Each row has a class, written after it.
[ -84   -3 -201  303 -202 -274  296  -42 -176  104   29 -242    3  -79
   70  -78   72 -174  395   64   82   51 -309  303   91  174   24  176
 -156 -214 -174  127  454  194  -11   19   90  141]
<96>
[ -32  -94 -275  415   18  184  154 -215  -63 -113   80  191 -204   -7
 -107 -312  274 -378  359 -178  395  137 -257  334  150   74 -495  329
 -308 -419 -287   78  -58 -267  268  -45   92  234]
<173>
[-411  102 -339  111 -384   79  -64  184   29  427  101 -116  211   15
  134   -8  109    2  114   76 -530  -29   11  484  -52  -39  357  309
  192  -51  -37  -68  -93   -9   59 -292 -114   12]
<20>
[-404  153 -331  150 -353  -20 -192  206  -30  436   58  -37  159   94
   47   63  134  -48   94   75 -451   72    3  348    6  -51  219  206
  127  -31   37 -171 -179  -37   55 -241  -74   28]
<53>
[  87  114  -47   11 -191  -89 -188  229   20 -160  316 -358   50  136
   32  -69  140   10  159 -269  -88   98   32  -54  192  130 -182  441
 -380 -302  339 -256  141 -147  134 -195  -39  216]
<96>
[ 108 -168 -230  405  123  198 -462  100  -75 -450   25 -151 -125 -112
   66   -3  204 -387  189 -249  -45  -30  -39  478  130 -181  120  123
 -339   59 -361  -45 -108  -26 -136  253  -32   83]
<142>
[-422  129 -471  293 -406   56 -302  162  -46  310  -44 -141   85  -81
  150   23  202  -88  116   87 -483   71  -35  449   49 -151  266  387
  129  -68 -128 -163 -139  -55   88 -311  -92  137]
<64>
[ 108  -19 -361  382  -93   31 -330 -283 -333   82   33  182 -292  141
 -203 -306  -30 -754  445   13  409   88 -267  212   -4  104 -235   93
 -346 -265 -209 -129  226   88  198  126  312  588]
<4>
[-368  119 -376  232 -291   46 -112  204  -55  386    2  -76  136   33
  104   74  206  -60   86  102 -409  106   17  403   43    5  140  327
  121    1  -15 -126 -180  -50   23 -221  -64  -35]
<142>
[  33 -116 -110  378  233  141 -222   -7   -5 -529  208 -126    9 -212
  134   -2  197 -304  128 -219  -57  -84 -109  408   78  -85  127  262
 -346   53 -251  -46 -135  -38 -206  242  -73   -5]
<4>
[ 264  110  -18  420  -57   45  -32 -347   54 -253 -545  200 -136  -95
  208  139  152  328  239  215  523 -408  -19  243   58 -539 -162  147
 -130 -491 -286  161  -90 -173  100  186 -115   44]
<80>
[-139 -145 -492  511   73 -199  145 -266 -229   50  -28  -16 -273  -42
 -216 -264   -7 -579  475  144  282  -81 -467  328  124  284 -161  109
 -289 -276  -29  160  551  178   65  -40  318  358]
<53>
[-445  178 -332  257 -430   73 -239  148 -147  358  -21  -86  157   91
  117  177  301  -49   33   20 -418    6   75  433  138  -64  334  260
   80  -62  -60 -113 -149    9   61 -336 -100  -23]
<96>
[ 150  -47   26  381   74  183  -49 -242  -31 -180 -745  422 -143 -140
  242  181  184  286  168  265  637 -288   36  151   20 -595 -189  -84
  -10 -420 -317  137 -170 -227  -14  213  -27  -76]
<38>
[   1   94   24  -71 -240   11 -158  270   24 -129  480 -230  147   78
   61 -167  201   49  121 -328 -175  108   28 -100  134  175 -130  451
 -330 -260  312 -273  162 -177  176 -237  -26  229]
<53>
[ 131   60   35 -105 -199   63 -188  275   -8 -109  401 -222   91  147
   13 -135  170   77  106 -279 -104  169  109 -120  109   73 -200  372
 -299 -230  275 -305  162 -178  147 -157  -32  209]
<80>
[-360   93 -273  206 -312   63 -191  189  -57  243   -3  -35  166   66
  176  160  169  -70   22   47 -435   36   99  373   28  -18  245  398
   80  -48   -7 -141 -135   -9    9 -257  -95  -58]
<142>
[   6  -33 -118  413   66  249 -477  105   40 -494   59 -120  -97 -167
  121   44  143 -316   56 -187 -136  -91   43  510  116 -194  200  150
 -299   53 -416  -94 -149  -50 -161  161 -192   74]
<4>
[ 126  138  -30  -91 -226 -114 -165  194   11 -132  395 -295   14  104
   15 -128   64   55  109 -277 -132   96   71 -123   93   35 -124  310
 -251 -256  325 -330  204 -103  173 -199  -17  239]
<80>
[  -5  -97 -210  361  132  114 -369   91  -58 -407   -4  -98 -131 -143
   58   43  253 -435  135 -160  -28  -12  -71  473   86 -103  189   36
 -283   42 -353  -97 -146  -21 -131  229  -87   79]
<64>
[-321   31 -349  133 -358   41 -108  279  -34  365   57  -52  297   14
  173   48  151   18  134   62 -445  103   43  357   -2   29  183  416
  136  -88   51 -131 -124  -54   27 -199  -61   39]
<4>
[ 145   76  -92  297  117  -13  -99 -315  171 -107 -561  377  -96 -163
  199   48  -50  102  204  314  403 -290  -52   48   53 -624 -109   40
   79 -393 -182  147 -258 -252   54  157   -6  134]
<80>
[ 201  109   42  371  -16  148 -181 -288  -99 -328 -612  260 -100  -82
  205  248  194  243  166  250  669 -327   38   71  132 -538 -183   66
 -107 -441 -301   13  -81 -155   50  150 -124   12]
<4>
[ 156   48   13  -87 -185  -23 -113  234  -14 -171  416 -215  140  128
   56  -65  159   69  170 -289 -130   81   77  -97  133   87 -125  451
 -358 -265  324 -239  220 -106  156 -131   -3  152]
<173>
[ 154   88   25  -43 -151  -25 -257  257  -94  -92  256 -261   -6  211
   70  -43  254  -76   49 -283  -86  201  123 -149  251   37 -152  413
 -425 -226  273 -289  169 -129  224 -168  -23  152]
<64>
[-397   68 -379  223 -375   94 -225  201  -57  401  -52  -17   87   -7
  137   13  195 -138   45   24 -442  118   31  373   98 -105  238  194
  142  -49 -124 -166 -119  -15   33 -241 -100   74]
<173>
[-433  167 -302  196 -475  102 -300  117 -115  380   29  -46  156   75
   71  132  282  -95   82  103 -447  -29   61  449   34  -18  366  249
   73  -38  -58 -132  -65   24   52 -360  -90   45]
<146>
[  90  -27  -71  404   38   21 -270 -162  -84 -196 -686  231 -143  -33
  214  191  137  110  156  130  533 -149   48  142  142 -537 -139   45
  -68 -317 -271   59 -240 -195   51  148  -32  -99]
<80>
[-393  175 -293  189 -419   21 -165  203  -71  428   61  -52  239   21
  162   42  226  -23   26  138 -488   25   39  365   35   56  313  198
  179   -6    6 -195 -122  -36   15 -260 -128   55]
<80>
[  59  -20 -179  472   12 -196 -432 -414 -112  -38 -409  129 -347  231
 -156 -300 -126 -536  213  116  412    4 -346   56  355  120 -450  218
 -359 -148 -133  179  338  -15  233  386  222  499]
<146>
[ 237  -10  -60  352   84  149 -258 -380 -144 -182 -818  388 -187  -30
  122   99   98  179  157  254  775 -236    5   72  101 -547 -391  -28
 -123 -434 -311  123 -196 -276   86  226    2   43]
<142>
[-399  114 -334  270 -479   47 -143  172  -44  361    6  -96  237   48
   74   43  123   82   78   81 -444  -96   25  419   48  -20  381  192
   70   -6  -46 -165  -56  -12   36 -283 -116   21]
<20>
[  22  171  -65   67 -241  -65 -315  201   16 -185  324 -371   39   56
   63 -153  107   25  150 -306 -185   81   13  -30  198   69 -209  558
 -383 -275  195 -270  160 -171  203 -152  -53  275]
<53>
[ 104  135  -12 -107 -260  -10 -160  206   26 -123  378 -212  177  128
   40 -220   92  121  140 -291  -86  119   30 -161  165  108 -192  412
 -286 -291  388 -271  156 -208  200 -180  -47  271]
<80>
[ 277  -92   -7  304  173  123    0 -304  125 -175 -641  356 -113  -62
  196   86  -32  146  156  285  546 -288   30   55   25 -557 -199   51
    6 -351 -187  176 -193 -214   10  225  -56   20]
<146>
[  89   13 -130  457   73  224 -363   56   14 -457  143 -149  -52 -154
  142   21  243 -259  145 -165  -58 -139  -22  509  108 -198  208  228
 -383   32 -366  -45  -90  -19 -162  174 -141   62]
<20>
[ 231   40  -50  463   28    5 -254 -267   54 -144 -645  183 -202  -39
  121  218  172  159  201  330  482 -342   44  136  147 -648 -141   46
 -168 -294 -332   17 -118 -169   70  331  -57   53]
<20>
[  86   96   60 -109 -204  -66 -219  242   12  -78  461 -230  144  153
   62  -83  107   12   99 -305 -223   51   98 -119  139  165  -83  392
 -326 -263  360 -239  169 -114  180 -226    5  184]
<80>
[-420  144 -377  272 -371   50 -127  177  -55  348   22  -93  129   23
  182   35  204    9   84   21 -458   47    0  476  135 -124  269  388
   64 -139  -22  -86  -77  -44   27 -314 -118    2]
<4>
[  77  -42 -173  374   -4   42  371 -205   23  149  120 -216 -138 -176
   49 -210 -297 -295  359 -116  207 -397 -273  175  -69  700 -173  345
 -236 -366  -97  454  353  386  180 -124  272  374]
<96>
[  44  -31 -193  350  159  125 -230   17   56 -385   41 -121 -101 -132
   34   -2   89 -299  148 -188  -79 -124  -91  508    7 -119  105  153
 -309  -17 -266  -22  -92   20 -134  217  -78   54]
<80>
[ 115   44   10  422   12  162 -106 -267 -127  -59 -718  383 -112  -54
  264  207  365  246  115  226  678 -243   72  180  185 -616 -255  -20
  -71 -454 -361  117 -161 -244  100  108  -66  -93]
<80>
[-423   28 -321  174 -379   18 -123  199  -69  411  -33  -17  265   13
  131   69  108  -14   81  108 -443   44   12  359   35    9  297  275
  152  -18  -64  -86 -109  -25   66 -268  -43   -6]
<4>
[-119  179 -176  899 -160  -96 -155 -290  -42 -267   -6 -222 -263 -216
  -30  112   81 -363  295   30  354 -451 -139   49  443  460  -45  232
 -543 -397 -292   72  276  234  -62 -173  -15  365]
<38>
[-435  145 -333  296 -420   15 -167  150  -75  369  -22  -92  135   72
  142  129  263  -38   51   21 -449    5   41  470  111 -122  309  299
   39  -89  -62 -149  -93   -5   53 -284  -94  -14]
<96>
[  37  132  -60    1 -232  -51 -344  279  -57  -13  308 -218    7  199
   55 -108  242   22  104 -320 -115  211  120  -12  309  -15 -239  352
 -390 -308  275 -239  179 -193  187 -162  -36  149]
<38>
[ 158  -57 -139  445   45   45 -154 -373  -26 -202 -732  386 -212 -107
  130  118  184  124  179  200  587 -278  -11  141   85 -604 -190  -16
  -22 -398 -341   64 -312 -282   74  232   12   22]
<146>
[-467  129 -336  235 -382   -7  -45  194  -42  382   58 -146  232  -41
  189   97  123  -16   77   49 -500   -8   -9  425  -25   18  349  359
   74  -44  -25 -157  -80   50   44 -330  -58  -24]
<96>
[  33  -80 -231  450  102   93 -423   65   67 -432   -5 -206 -136 -152
   63    6  142 -356  134 -231  -90 -132  -50  513  149 -168  226  105
 -353   16 -378  -24 -148  -11 -205  203 -121   84]
<20>
[ -14  -24 -143  384   64  148 -378    3   11 -502  119 -173  -53 -221
  148  -16  209 -341  143 -232 -126 -166  -87  504  122 -168  278  166
 -321  -11 -322  -74  -70  -10 -170  167 -133  106]
<4>
[  57  -28 -127  412  102  178 -380   66  -89 -486  101 -141  -73 -175
  125  117  235 -303  109 -181  -42 -145  -29  458   23  -57  249  107
 -342   43 -342  -75  -98   76 -210  129  -80  -10]
<38>
[ 103 -138 -245  370  132   55 -499   69  -14 -421  -41 -204 -142  -95
   44  -42   67 -352  177 -245  -88   -3  -96  459  156 -226  100   89
 -324   80 -316   -1 -131  -36 -134  284  -61   80]
<173>
[  38   95   16 -117 -199    9 -102  211   54 -153  293 -200   45  136
   39 -179  137   14   42 -326 -116  132   42 -172  206  131 -148  430
 -326 -324  330 -282  169 -198  206 -253  -59  215]
<146>
[ 269   36  -59  461   36   98  -18 -347   82 -198 -501  416   -9 -151
  168   90  143  311  199  286  562 -362    2   94   32 -612 -195   34
   -6 -358 -285   75 -307 -319   28  180  -27   58]
<80>
[-390   39 -400  196 -333   96  -13  153  -63  304  -30  -51  162  -15
  115   -2  219  -13   55  109 -450   29  -51  434  -31   20  293  349
  138  -53   -6 -139  -53  -11   18 -245  -89  -12]
<20>
[-190 -210 -160  558   52  -38    1 -327 -302   17 -189  147  -56   48
  -24  -89 -137 -423  206  112  329 -144 -338  165  140  473  -93  206
 -280 -134  -32  351  290  203    8 -199  267  -24]
<96>
[ 227  147    7  360 -135  142 -237 -299   44 -311 -583  261  -85 -177
   97  180  240  242  269  311  635 -343  -22   59   10 -595 -105 -121
   54 -325 -311  -35 -272 -244   -9  149  -94  140]
<96>
[-412  -11 -451  649 -329  -34   -4 -366 -180  148   17  127 -181  -62
  -63 -385 -154 -430  391   64  -45 -142 -465  574   52  235 -158  444
 -273 -428 -321  109  551   52  249 -178  258  529]
<142>
[  54   54  -65  -51 -243  -65 -236  271  -51 -125  326 -342   99  158
   29 -150  113    9  151 -281 -204  158   -5  -83  226  167 -218  507
 -339 -287  266 -274  270 -178  216 -213   -6  280]
<173>
[ 173  104  -50 -112 -139  -63 -197  190   65 -102  488 -346   19   73
    9 -184   75  -46  164 -290 -202  121   16 -104  120  111 -209  437
 -318 -248  280 -222  112 -154  171 -202   10  257]
<142>
[ 274  -50   38  435  151  156   -6 -384 -126 -303 -713  500 -150   50
  190  287  136  237  152  332  739 -333  103   96   67 -609 -203   47
  -17 -378 -179  160 -190 -204   59  255   -4 -111]
<4>
[-306  154 -220  569 -379 -230 -340  -99  133  178   45  128 -175   15
 -138 -150  185 -334  157   19   14 -323 -137  234  391  267  143 -246
 -180 -212 -123  -57   91 -103    8 -112   61  539]
<173>
[  36  -60 -190  436   26  311 -601   23  -65 -610   18  -43  -17 -178
   64   26  215 -432   88 -189  -16 -150  -28  372  108  -53  239  153
 -340   47 -298 -164 -163   -6 -138  103 -119  127]
<96>
[-385   65 -336  139 -366   40 -162  263   -7  303   90  -45  265   -5
  101   83  158  -78  117   87 -523   46   12  316   56  -47  421  228
   93  -21    5 -198 -135  -33   18 -330 -114   -3]
<146>
[ 177   20 -203  589   55   52 -151 -265  -25 -186 -550  131 -203 -185
  151  141  218  196  283  306  523 -333  -66  288  119 -589 -211   32
  -79 -363 -395   47 -150 -197   33  185  -61   24]
<80>
[-322  -75 -355  488 -138 -295 -148 -463  -78  171   64 -192 -380  121
 -215 -386  235 -623  285  -74   12 -133 -342  355  414  138   32  226
 -436 -232 -165   35  462   62  174  157  117  411]
<80>
[  48  -94 -210  412   79  116 -551   76   15 -428  221 -204 -146 -236
  142  -18  236 -419  143 -173 -251  -82  -44  472  107 -279  296  152
 -263  118 -354 -103  -40   22 -142  171  -76  127]
<64>
[-153  -80 -389  438 -223 -247  323 -150   60  247   63 -244 -106   -7
 -150 -243 -237 -439  386  -25 -167 -298 -345  257  143  636   56  306
 -162 -309  -73  189  466  324   64  -85  135  338]
<173>
[   3  -29 -382  636   98  153 -203 -264 -282 -161   58   34 -432  -72
  129 -466  119 -716  268  165   -7  -21 -448  378  367  170  -45  453
 -440 -259 -288   99  538   82  238  171   86  466]
<142>
[  58   -5 -148  266  101   79 -260  -33   92 -408  205  -86   70 -213
  102  -47  113 -383  179 -173 -121 -209 -121  315   31  -35  261  194
 -302  -43 -193  -90  -94    5 -164  145  -57  191]
<146>
[-451  115 -410  282 -462   15  -66  186  -29  369  -28  -95  130    4
  130   28  198   85  109   36 -421   41  -17  501  115 -125  312  316
   58 -124  -77 -101   -8   -9   26 -257 -127   37]
<4>
[  -1  -96 -118  363   62  180 -362   29   56 -535  189  -87  -24 -234
  145   -4  173 -305  128 -198 -196 -139  -50  452   51 -194  339  205
 -264   23 -314  -26 -102  -32 -185   84  -93   46]
<96>
[ 218  -39   -2  309   81  109  -10 -342   17 -293 -535  253  -95  -65
  186  143  258  242  228  227  618 -213  -12  129   32 -694 -239  212
  -72 -375 -273   72 -103 -236   46  290  -54    5]
<20>
[ 176   36  -51  374   54  172 -129 -411  -90 -224 -667  210  -93  -37
  152  166  331  217  177  279  614 -312  -58  182  178 -639 -247   66
  -69 -393 -313  101 -173 -275   62  116 -136  -17]
<173>
[  97  -87 -297  420  125   52 -409  118   22 -377  204 -272 -235 -202
  104  -47  247 -460  174 -218 -181    2  -98  498  179 -143  168  126
 -314  -17 -376  -67  -58   25 -180  200 -104  182]
<146>
[ 122   55  -77  -29 -216    9 -324  198   11 -167  286 -229  -44  112
  -26 -148  132  -27  151 -283  -94  124   76  -73  181   13 -182  287
 -269 -280  259 -252   86 -218  169 -200  -18  291]
<146>
[-131   47 -356  611 -122 -123 -112 -168  -18 -105  -10 -322 -371  -93
 -224 -224   21 -268  516  -46  304 -105 -430  406  209   78 -268   23
 -455 -300 -474  -10   91 -127  336   52   97  507]
<38>
[-411  133 -419  272 -384  -11 -101  111   16  269   99  -55  171   -4
  125   42  162    0   72   75 -489  -50   -9  380   39 -102  410  368
   91  -56   35 -205  -90   11   67 -281 -104   51]
<80>
[  39  -60 -257  433   55   38 -509   57   29 -444   96 -292  -24 -200
   79  -21  241 -402  245 -139 -124 -147 -149  426  123 -115  209  208
 -319   35 -292 -134 -121  -32 -164  173 -100  192]
<53>
